Below is a small trained network, with its code and all its weights. Each question gives an input and a target symbol and asks what happens when units are switched off, that is, made to give their printed mean instead of their output.

import numpy as np


def w(rows, s, z=0):
    codes = np.array(rows[::2]) - 128.0
    scale = np.full(codes.shape[1], s)
    scale[-1] = z or s
    return codes * scale


def norm(h):
    return h / np.sqrt((h * h).mean(-1, keepdims=True) + 1e-5)


def softmax(a):
    e = np.exp(a - a.max(-1, keepdims=True))
    return e / e.sum(-1, keepdims=True)


def log_softmax(a):
    a = a - a.max(-1, keepdims=True)
    return a - np.log(np.exp(a).sum(-1, keepdims=True))


def net(x, mask):
    ids = ['ΔΘΛΞΠΣαβγεζημτψ'.index(c) for c in x.split()]
    T = len(ids)
    res = E[ids] + P[:T]
    u = 0
    for l in range(2):
        r = norm(res)
        for j in range(3):
            rows = slice(2 * j, 2 * j + 2)
            q, k, v = (r @ M[l][rows].T for M in (Q, K, V))
            z = softmax(np.where(np.tri(T) > 0, q @ k.T / 2**0.5, -1e9)) @ v
            o = O[l][rows]
            res = res + np.where(mask[u + j], z, o[:, -1]) @ o[:, :-1]
        u += 3
    return log_softmax(norm(res)[-1] @ U[:, :-1].T + U[:, -1])


Q, K, V, O = {}, {}, {}, {}
E = w([
[48,93,35,162,163,144,82,120,201],'Δ',
[158,144,72,143,227,77,86,96,123],'Θ',
[133,72,181,128,152,67,125,120,246],'Λ',
[82,94,72,82,200,170,87,190,62],'Ξ',
[103,164,70,114,134,98,222,174,158],'Π',
[155,127,231,105,190,111,124,179,105],'Σ',
[10,61,147,87,84,87,115,125,136],'α',
[156,92,53,34,84,138,107,119,170],'β',
[73,27,162,202,167,127,71,89,127],'γ',
[158,72,160,108,136,202,29,100,109],'ε',
[54,158,149,216,159,134,163,114,89],'ζ',
[210,143,119,196,109,156,169,126,168],'η',
[103,152,135,137,83,54,18,176,162],'μ',
[94,59,178,126,98,204,176,196,152],'τ',
[137,136,97,123,37,160,151,79,50],'ψ',
],0.014)
P = w([
[84,134,133,100,134,138,153,97,140],'0',
[99,157,99,164,119,134,118,211,134],'1',
[167,65,73,163,87,79,123,185,93],'2',
[138,90,148,81,172,72,195,33,94],'3',
[110,232,164,67,132,198,129,41,168],'4',
[137,179,114,187,30,184,10,198,187],'5',
[151,82,97,171,137,62,158,233,62],'6',
],0.012)
Q[0] = w([
[97,73,127,83,206,137,194,91,91],'L0H1',
[130,114,95,134,115,151,118,158,132],'L0H1',
[133,37,151,72,203,39,214,68,76],'L0H2',
[73,236,174,50,167,190,115,16,202],'L0H2',
[86,145,151,28,224,117,136,1,159],'L0H3',
[149,7,109,115,149,40,167,133,55],'L0H3',
],0.0076)
K[0] = w([
[122,148,114,145,99,148,91,195,159],'L0H1',
[115,126,135,115,156,146,116,88,143],'L0H1',
[95,220,110,164,113,200,103,221,165],'L0H2',
[160,53,92,177,99,77,127,205,89],'L0H2',
[133,114,101,196,111,133,97,232,108],'L0H3',
[72,254,145,125,130,221,94,134,181],'L0H3',
],0.01)
V[0] = w([
[140,104,151,132,140,117,169,147,128],'L0H1',
[105,207,153,92,145,223,95,134,179],'L0H1',
[52,207,154,211,17,63,85,129,39],'L0H2',
[158,129,122,136,149,67,161,168,112],'L0H2',
[174,92,133,245,63,223,68,93,134],'L0H3',
[167,129,145,28,102,2,153,186,54],'L0H3',
],0.0039)
O[0] = w([
[154,104,86,96,178,140,111,161,119,96],'L0H1',
[170,115,106,105,64,102,75,76,118,109],'L0H1',
[88,195,178,114,6,2,84,141,45,178],'L0H2',
[73,111,76,58,178,99,94,153,136,71],'L0H2',
[27,140,107,228,102,139,63,56,125,8],'L0H3',
[76,132,155,33,174,75,86,196,118,134],'L0H3',
],0.0044,0.0016)
Q[1] = w([
[153,18,99,155,140,37,186,132,46],'L1H1',
[105,145,183,53,174,114,150,8,121],'L1H1',
[151,49,132,90,155,43,176,55,67],'L1H2',
[91,223,190,54,152,180,117,18,164],'L1H2',
[160,22,106,156,129,36,163,153,74],'L1H3',
[110,146,173,77,156,98,162,39,106],'L1H3',
],0.011)
K[1] = w([
[63,243,153,117,142,212,102,130,180],'L1H1',
[138,117,81,200,106,144,110,247,133],'L1H1',
[102,213,127,159,122,217,95,203,164],'L1H2',
[176,60,76,199,97,87,123,221,101],'L1H2',
[82,222,157,101,143,197,113,116,179],'L1H3',
[132,149,86,186,113,161,105,239,135],'L1H3',
],0.011)
V[1] = w([
[65,66,162,105,126,177,126,135,75],'L1H1',
[200,66,155,139,172,77,118,60,56],'L1H1',
[121,200,107,176,177,156,153,188,56],'L1H2',
[116,90,156,195,165,103,82,194,164],'L1H2',
[109,79,2,113,141,86,83,88,99],'L1H3',
[185,114,118,123,82,168,52,189,115],'L1H3',
],0.0073)
O[1] = w([
[120,121,239,111,157,199,141,124,70,222],'L1H1',
[104,34,85,151,163,68,198,130,37,13],'L1H1',
[98,117,74,125,56,209,166,186,116,27],'L1H2',
[196,174,98,206,151,142,118,214,73,74],'L1H2',
[175,115,153,166,93,95,210,168,151,253],'L1H3',
[128,1,121,176,114,96,59,218,157,91],'L1H3',
],0.0072,0.0022)
U = w([
[214,171,122,207,105,168,159,112,195,72],'Δ',
[115,155,63,106,150,70,245,164,142,157],'Θ',
[179,165,82,122,228,70,130,78,114,186],'Λ',
[135,78,170,117,102,201,178,206,154,108],'Ξ',
[180,139,58,2,99,147,131,129,191,54],'Π',
[103,116,76,55,196,144,116,181,62,147],'Σ',
[173,170,235,62,178,82,158,137,77,13],'α',
[175,73,160,96,170,80,153,114,234,49],'β',
[89,175,149,214,162,105,185,115,65,134],'γ',
[109,55,146,212,153,128,109,95,116,104],'ε',
[132,174,102,125,48,156,150,83,54,219],'ζ',
[86,116,19,181,131,159,112,95,191,158],'η',
[136,166,127,138,87,66,69,183,133,251],'μ',
[174,118,156,121,145,226,40,95,129,58],'τ',
[33,91,155,81,82,77,160,103,119,133],'ψ',
],0.011,0.0028)

Each question gives the input, a string of symbols that net reads in full, and the target symbol t.
The units are the heads (2 rows each of Q, K, V and O). Each row of codes is followed by its name. A weight is (code - 128) times the scale printed after its matrix; where a second scale follows, it is the last column's (O and U).
mask holds one flag per head, layer by layer. A switched-off head (its flag False) gives its mean, the last column of its rows in O, instead of its output. The means were averaged over made-up inputs and are rounded, as every weight is.
A unit's drop is (log p(t) with every unit on - log p(t) with that unit switched off) / (log p(t) with every unit on - log p(t) with every unit switched off).
The circuit of an input: a set's keep is (log p(t) with only the set's units on - log p(t) with every unit switched off) / (log p(t) with every unit on - log p(t) with every unit switched off). Starting from all 6 units, units are removed one at a time, each time the one whose removal leaves the highest keep (on an exact tie, the one counted first), for as long as the keep stays at least 0.8.
units of the circuit, in order: the units of the circuit, biggest drop first
most important unit: the unit with the biggest drop
heads that matter: for each layer, one digit per head in row order, 1 if its drop is at least 0.15 and else 0, layers parted by /
input ψ γ ψ μ μ, target ψ: heads that matter => 000 / 110
input η β μ ζ τ ε, target ζ: units of the circuit, in order => [L1H3; L1H1]
input ε Π Ξ Θ Σ, target Ξ: heads that matter => 000 / 011
input ψ γ μ β Σ, target μ: units of the circuit, in order => [L1H3; L1H1; L1H2]
input ψ η α ψ Θ ψ μ, target Θ: units of the circuit, in order => [L1H1; L1H3; L0H2]
input μ η μ μ τ ψ ζ, target τ: units of the circuit, in order => [L1H1; L1H3]
input ψ γ ψ α, target γ: units of the circuit, in order => [L1H2]
input β Δ μ Λ, target Δ: heads that matter => 001 / 110
input β ψ Ξ Σ η, target Ξ: heads that matter => 000 / 111
input Σ Λ β, target Σ: heads that matter => 000 / 101
input ψ Ξ Δ μ ψ α μ, target ψ: heads that matter => 000 / 010
input α Λ τ μ, target Λ: units of the circuit, in order => [L1H2; L0H2]
input Σ Θ Π Ξ Ξ, target Π: heads that matter => 000 / 100
input β ψ Δ, target β: heads that matter => 000 / 010
input Δ Λ γ Ξ, target Λ: units of the circuit, in order => [L1H2; L1H1; L0H3]
input Π α Θ γ τ ψ, target γ: most important unit => L1H1
input μ η γ τ μ ψ, target τ: heads that matter => 010 / 010
input Θ β γ μ, target β: heads that matter => 010 / 001
input μ μ μ ψ β γ, target ψ: units of the circuit, in order => [L1H2; L1H1]
input Δ ψ Ξ Π, target ψ: units of the circuit, in order => [L0H2; L1H2]
input Π Ξ γ Θ μ Σ, target Θ: heads that matter => 000 / 101
input μ Ξ Δ, target μ: most important unit => L0H2
input μ μ α, target μ: heads that matter => 000 / 110
input Δ η α Θ μ, target α: units of the circuit, in order => [L1H1; L1H2]
input μ ψ α η τ ζ β, target τ: heads that matter => 000 / 101
input ψ μ Σ α, target μ: units of the circuit, in order => [L1H2; L1H1]
